In the rows, zero is written as 128.
Each row is followed by its group and then its class within the group.
[104 140 155 117 169 113 137 117 128 103 144 150 155  76 148 141 111 135
  32 116 167 125 119 164 118 155 104 148 103 121 136 125 113 120 118  96
 136 114 134 153  99 115 147 148 124 146 143 141 140 138 117 126 109 149
 130 146] : j202 [52]
[155 144 145 125 147 126 131 138 117 142 113 135 152  94 109 123 153 114
  84 156 108 148 112 113 180  68 139 106 150 123 108  97 131 132 123 176
 121 142 166 117 122  97 131 103 170 169 140 129 136 133 132 161 131 146
  85  79] : j165 [62]
[114 129 127 110 127 124 140 111 135 110 147 145 136 103 150 135 121 133
  45  95 151 128 116 157 106 137 126 153 119 136 142 125 130 126 121 103
 129 128 108 137 113 110 111 164 128 148 125 129 132 124 124 104 109 134
 132 142] : j202 [52]
[129 118 151 113 120 125 118 137 128 148 115 122 148  78 111 116 150 113
 111 140 133 142 152 165 159  73 106 129 163  96 121 142 131 125 133 135
  99 118 149 108 138  83 141 113 116 167 140 102 131 124 126 169 114  92
 100  82] : j165 [55]
[138 141 172 127  88  83 118 132 136 146 123 134 161  77 135 115 146 142
  63 139 127 126 107 150 161  66 117 111 158 109 111  94 132 120 137 165
 108 122 114 108 145 106 139 118 140 188 143  81 148 124 134 139 135 152
  73  56] : j165 [62]
[137 163 142 115 115  93 120 146 153 131 130 132 166  80 135 110 167 146
  61 136 132 132 142 128 161  61 112 116 142 118 109 101 113 118 141 177
 106 142  93 129 117 121 109 118 156 176 145 107 153 133 132 115 148 171
  69  67] : j165 [62]
[ 98 149 145 139 179 108 152 107 125  85 142 162 125 107 157 141 101 122
   4  95 176 119  89 164 103 127 106 145  92 121 136 128 123 126 114  86
 129 128 123 160 101  90 148 175 131 151 140 176 145 131 119 107 109 143
 116 151] : j202 [63]
[ 99 120 138 105  79 124 118 114 125 121 135 140 133  88 157 126 100 112
 112 123 167 125 139 213 103 124  99 180 171 113 138 137 129 104 143  61
  90 128  80 117 171 106 158 143  68 154 128  78 125 113 101 153 103  90
 111 129] : j202 [63]
[112 103 137 103 140 129 139 116 114 122 117 142 137  83 117 143 109 116
  86 136 131 125 134 158 116 131 146 152 138 134 125 130 136 128 131  98
 130 125 141 150 142  90 139 124 123 170 135 101 130 119 126 170  85 109
 122 151] : j202 [52]
[110 114 135 102 165 132 146 106 112 118 127 154 160  70 126 152 102 112
  50 141 146 128 134 178 123 162 128 152 111 130 126 132 123 128 122 102
 148  92 149 164 109  94 156 140 118 167 137 132 147 119 114 165  76 128
 127 161] : j202 [64]
[138 138 138 135 120 106 141 137 126 130 114 128 122 105 113 107 143 120
  85 123 119 134 122 134 188  41 133 116 159 108  96 107 147 122 139 155
 102 142 149 124 140  99 122  95 154 180 142 100 140 132 146 148 142 121
  72  78] : j165 [62]
[128 144 174 114  96 106 122 146 136 144 121 121 154  69 129 110 160 139
 102 141 130 131 126 120 168  87 117 111 171 108 120 108 132 119 133 154
  99 120 141 109 147 127 123  96 137 156 141  78 136 119 131 142 142 147
  95  76] : j165 [61]
[110 126 134  92 137 127 127 116 122 114 138 159 143  90 134 148 114 130
  71 114 150 125 128 170 108 127 126 164 143 137 138 131 123 124 119  94
 123 138 106 135 130  99 123 158 114 163 127 116 129 121 101 149  93 115
 124 149] : j202 [52]
[109 105 165 103 111 133 149 120 114 125 121 146 141  71 132 142 102 106
 103 117 135 143 135 154 134 144 133 157 162 117 123 118 144 118 134  76
 116 111 165 142 150  99 147 126 117 158 132  87 125 118 117 181  90 115
 134 138] : j202 [64]
[131 150 162 112 124 120 140 150 143 131 126 129 145  63 120 110 159 146
  72 110 125 145 144  91 178  77 121 113 169 114 110  92 146 119 118 158
  98 126 162 124 105 122  90  89 163 162 144  88 125 133 141 126 147 155
  99  84] : j165 [61]
[140 121 146 116 121 103 142 144 136 141 100 144 142  94 106 116 148 116
  79 119 111 127 145 136 171  39 132 121 152 107  86  96 143 135 134 163
 110 134 146 118 138  76 124 108 158 203 147 112 149 124 137 175 125 140
  78  61] : j165 [62]
